Below are the code and all the weights of a small trained network. Each question names an input and a class and asks about switching units off, where a switched-off unit gives its printed mean instead of its output.

import numpy as np


def w(rows, s, z=0):
    codes = np.array(rows[::2]) - 128.0
    scale = np.full(codes.shape[1], s)
    scale[-1] = z or s
    return codes * scale


def norm(h):
    return h / np.sqrt((h * h).mean(-1, keepdims=True) + 1e-5)


def f(y):
    return y / 2 * (1 + np.tanh(0.7978845608 * (y + 0.044715 * y**3)))


def log_softmax(a):
    a = a - a.max(-1, keepdims=True)
    return a - np.log(np.exp(a).sum(-1, keepdims=True))


def net(x, mask):
    res = np.array(x, float).reshape(1, 7) / 4 @ E
    u = 0
    for l in range(3):
        y = f(norm(res) @ A[l][:, :-1].T + A[l][:, -1])
        res = res + np.where(mask[u : u + 9], y, B[l][:, -1]) @ B[l][:, :-1]
        u += 9
    return log_softmax(norm(res)[-1] @ U[:, :-1].T + U[:, -1])


A, B = {}, {}
E = w([
[92,121,124,136,134,109,102,126,136,118,115,131],'x0',
[191,99,255,172,98,95,37,132,127,135,168,165],'x1',
[97,220,186,109,73,75,165,155,179,98,185,96],'x2',
[134,115,142,84,163,75,161,175,129,117,86,207],'x3',
[162,125,110,48,19,203,56,181,165,125,81,144],'x4',
[77,147,219,112,137,188,135,65,153,200,135,159],'x5',
[156,137,125,124,123,140,140,129,122,139,132,126],'x6',
],0.0065)
A[0] = w([
[173,49,123,42,103,21,114,152,49,91,129,33,101],'L0N1',
[95,135,115,211,125,253,86,122,112,92,213,26,56],'L0N2',
[187,25,84,174,203,195,122,76,179,112,52,173,2],'L0N3',
[149,80,58,148,166,155,106,209,132,12,184,85,54],'L0N4',
[155,220,125,217,220,166,111,140,84,70,175,183,179],'L0N5',
[119,216,84,76,122,150,154,113,96,126,177,239,33],'L0N6',
[71,106,178,117,134,200,143,133,172,230,163,187,57],'L0N7',
[35,143,80,129,164,216,176,165,82,164,97,141,68],'L0N8',
[141,63,88,137,164,209,82,62,21,99,74,168,82],'L0N9',
],0.0047,0.0024)
B[0] = w([
[109,120,78,126,88,155,133,67,121,144,161,177,211],'L0N1',
[139,162,204,121,160,115,93,99,76,35,58,109,237],'L0N2',
[118,144,150,200,125,136,122,149,141,108,91,156,213],'L0N3',
[173,135,108,118,102,92,159,62,146,105,94,150,212],'L0N4',
[145,117,113,69,95,137,142,132,132,233,175,97,224],'L0N5',
[108,174,189,128,154,153,102,107,153,97,161,108,131],'L0N6',
[130,142,74,115,53,106,125,54,94,182,71,179,209],'L0N7',
[179,124,117,135,161,147,97,84,154,94,137,126,204],'L0N8',
[124,145,106,254,124,179,173,216,133,167,110,145,255],'L0N9',
],0.0083,0.0024)
A[1] = w([
[148,56,184,155,96,101,74,142,110,157,164,150,148],'L1N1',
[129,143,134,74,184,108,161,185,119,123,124,255,79],'L1N2',
[85,99,90,134,120,86,107,87,100,104,121,128,165],'L1N3',
[73,125,70,91,177,176,168,134,179,121,82,67,90],'L1N4',
[93,91,101,162,174,92,155,95,89,180,174,89,58],'L1N5',
[88,182,136,110,92,138,139,171,108,93,219,126,4],'L1N6',
[117,213,162,134,111,110,157,138,199,61,134,150,3],'L1N7',
[115,174,66,114,187,170,169,108,131,96,98,113,92],'L1N8',
[110,141,97,105,24,184,88,165,172,123,77,146,77],'L1N9',
],0.0076,0.0016)
B[1] = w([
[187,208,55,82,187,159,80,127,189,46,191,184,205],'L1N1',
[137,176,161,160,97,178,83,87,30,93,103,2,184],'L1N2',
[181,150,160,100,67,149,160,117,147,117,154,133,151],'L1N3',
[184,155,160,117,194,112,45,136,157,96,148,197,186],'L1N4',
[92,59,190,102,173,100,178,177,121,137,102,87,194],'L1N5',
[107,143,106,184,144,175,141,159,161,101,89,139,158],'L1N6',
[123,158,95,163,97,133,98,164,109,205,121,139,178],'L1N7',
[132,161,155,79,102,154,63,146,128,145,185,156,198],'L1N8',
[93,74,168,110,214,92,201,155,103,150,172,78,254],'L1N9',
],0.0088,0.0059)
A[2] = w([
[95,8,140,28,86,205,77,223,140,122,134,68,22],'L2N1',
[57,131,155,89,115,182,125,16,106,175,95,188,97],'L2N2',
[75,207,66,209,64,110,148,178,197,179,156,122,10],'L2N3',
[217,72,37,106,104,47,115,127,145,109,129,79,114],'L2N4',
[67,205,142,137,39,101,131,157,135,169,147,134,92],'L2N5',
[71,190,61,54,178,179,163,102,138,111,78,133,226],'L2N6',
[100,203,194,120,115,93,140,187,190,132,149,60,154],'L2N7',
[178,149,42,149,57,80,164,142,77,85,97,108,139],'L2N8',
[150,145,170,126,95,163,29,102,2,86,63,14,58],'L2N9',
],0.0062,0.0012)
B[2] = w([
[107,79,171,129,196,108,203,94,64,148,157,102,184],'L2N1',
[112,88,63,89,22,45,168,144,172,151,119,164,179],'L2N2',
[176,86,107,171,160,192,155,131,128,133,61,185,164],'L2N3',
[83,118,154,70,90,113,118,101,168,190,120,168,195],'L2N4',
[126,58,107,187,121,134,91,90,128,111,52,139,178],'L2N5',
[198,181,151,146,85,121,84,109,183,84,165,128,171],'L2N6',
[151,80,82,149,156,159,126,149,83,142,119,125,253],'L2N7',
[57,151,172,177,69,120,127,92,191,195,122,126,187],'L2N8',
[74,198,113,160,131,78,178,98,113,1,91,74,234],'L2N9',
],0.0098,0.0047)
U = w([
[184,177,137,77,167,163,32,146,177,113,201,170,246],'0',
[118,80,93,219,143,211,127,179,114,166,36,137,165],'1',
[78,43,185,67,190,110,209,154,94,159,168,56,3],'2',
[79,188,160,143,104,112,131,83,109,54,85,61,80],'3',
[81,98,118,83,6,97,145,83,200,201,122,168,113],'4',
],0.014,0.00075)

Each question gives the input, the list of numbers given to net, and the class t.
The units are the neurons (one row each of A and B). Each row of codes is followed by its name. A weight is (code - 128) times the scale printed after its matrix; where a second scale follows, it is the last column's (A, B and U).
mask holds one flag per neuron, layer by layer. A switched-off neuron (its flag False) gives its mean, the last column of its row in B, instead of its output. The means were averaged over made-up inputs and are rounded, as every weight is.
A unit's drop is (log p(t) with every unit on - log p(t) with that unit switched off) / (log p(t) with every unit on - log p(t) with every unit switched off).
The circuit of an input: a set's keep is (log p(t) with only the set's units on - log p(t) with every unit switched off) / (log p(t) with every unit on - log p(t) with every unit switched off). Starting from the 12 units with the biggest drops (on a tie, the unit counted first), units are removed one at a time, each time the one whose removal leaves the highest keep (on an exact tie, the one counted first), for as long as the keep stays at least 0.8.
circuit, biggest first: the units of the circuit, biggest drop first
unit that matters most: the unit with the biggest drop
k most important neurons: the k neurons with the biggest drops, biggest first
top k neurons in layer l: the k neurons of layer l with the biggest drops, biggest first
input [4,-5,-5,6,-3,7,2], class 4: 3 most important neurons -> L2N2, L0N7, L1N1
input [-1,-3,-7,8,5,-7,-4], class 3: circuit, biggest first -> L1N2, L2N9
input [-4,-7,2,7,1,0,-3], class 0: unit that matters most -> L1N4
input [-1,1,8,-7,8,5,4], class 1: circuit, biggest first -> L2N5, L2N7
input [1,-5,5,1,1,8,3], class 4: 2 most important neurons -> L0N7, L2N2
input [-3,-7,0,-7,-5,-6,0], class 0: top 3 neurons in layer 1 -> L1N4, L1N2, L1N8
input [6,1,8,-1,-2,-8,7], class 1: 3 most important neurons -> L2N3, L1N6, L1N7
input [2,0,1,-6,-7,-8,1], class 4: top 2 neurons in layer 1 -> L1N9, L1N2
input [3,-3,-6,-8,-1,0,7], class 3: 2 most important neurons -> L0N2, L2N9
input [1,-5,-6,8,5,1,-7], class 3: top 2 neurons in layer 1 -> L1N2, L1N1
input [-5,5,-7,-8,4,0,5], class 3: top 3 neurons in layer 2 -> L2N9, L2N7, L2N3
input [-7,-6,0,-3,-6,-2,-2], class 0: circuit, biggest first -> L1N4, L1N8
input [-5,-5,-4,3,5,-1,-3], class 0: top 2 neurons in layer 0 -> L0N8, L0N5
input [-1,8,5,2,-7,8,-1], class 0: most important neuron -> L1N1
input [-6,0,1,-3,8,-8,-3], class 2: 2 most important neurons -> L1N9, L2N1
input [-5,-7,4,0,5,-8,-2], class 4: 4 most important neurons -> L0N4, L2N4, L1N1, L2N8
input [2,4,6,-3,5,-6,8], class 1: 3 most important neurons -> L1N7, L1N6, L2N3
input [-5,4,4,-8,7,1,-6], class 3: top 3 neurons in layer 0 -> L0N2, L0N5, L0N9
input [5,-6,8,1,8,-1,-5], class 1: 4 most important neurons -> L1N7, L1N6, L2N3, L1N5
input [7,2,0,2,-1,2,-6], class 0: circuit, biggest first -> L1N1
input [-8,-8,-2,8,-4,6,6], class 0: 3 most important neurons -> L1N4, L0N8, L1N8
input [-6,-5,-3,-3,6,-4,-5], class 2: 3 most important neurons -> L1N9, L2N1, L1N1
input [2,0,-4,-5,6,-5,-7], class 2: 2 most important neurons -> L1N9, L1N2
input [-1,2,-1,3,6,-6,3], class 2: 2 most important neurons -> L1N9, L2N1
input [0,-8,-4,3,-2,7,8], class 0: 2 most important neurons -> L1N4, L0N8
input [0,1,3,8,-6,-1,2], class 3: top 2 neurons in layer 1 -> L1N2, L1N9
input [-8,5,6,-7,3,-8,1], class 4: unit that matters most -> L1N2
input [-5,-2,7,2,-7,8,8], class 4: top 4 neurons in layer 0 -> L0N7, L0N9, L0N3, L0N5
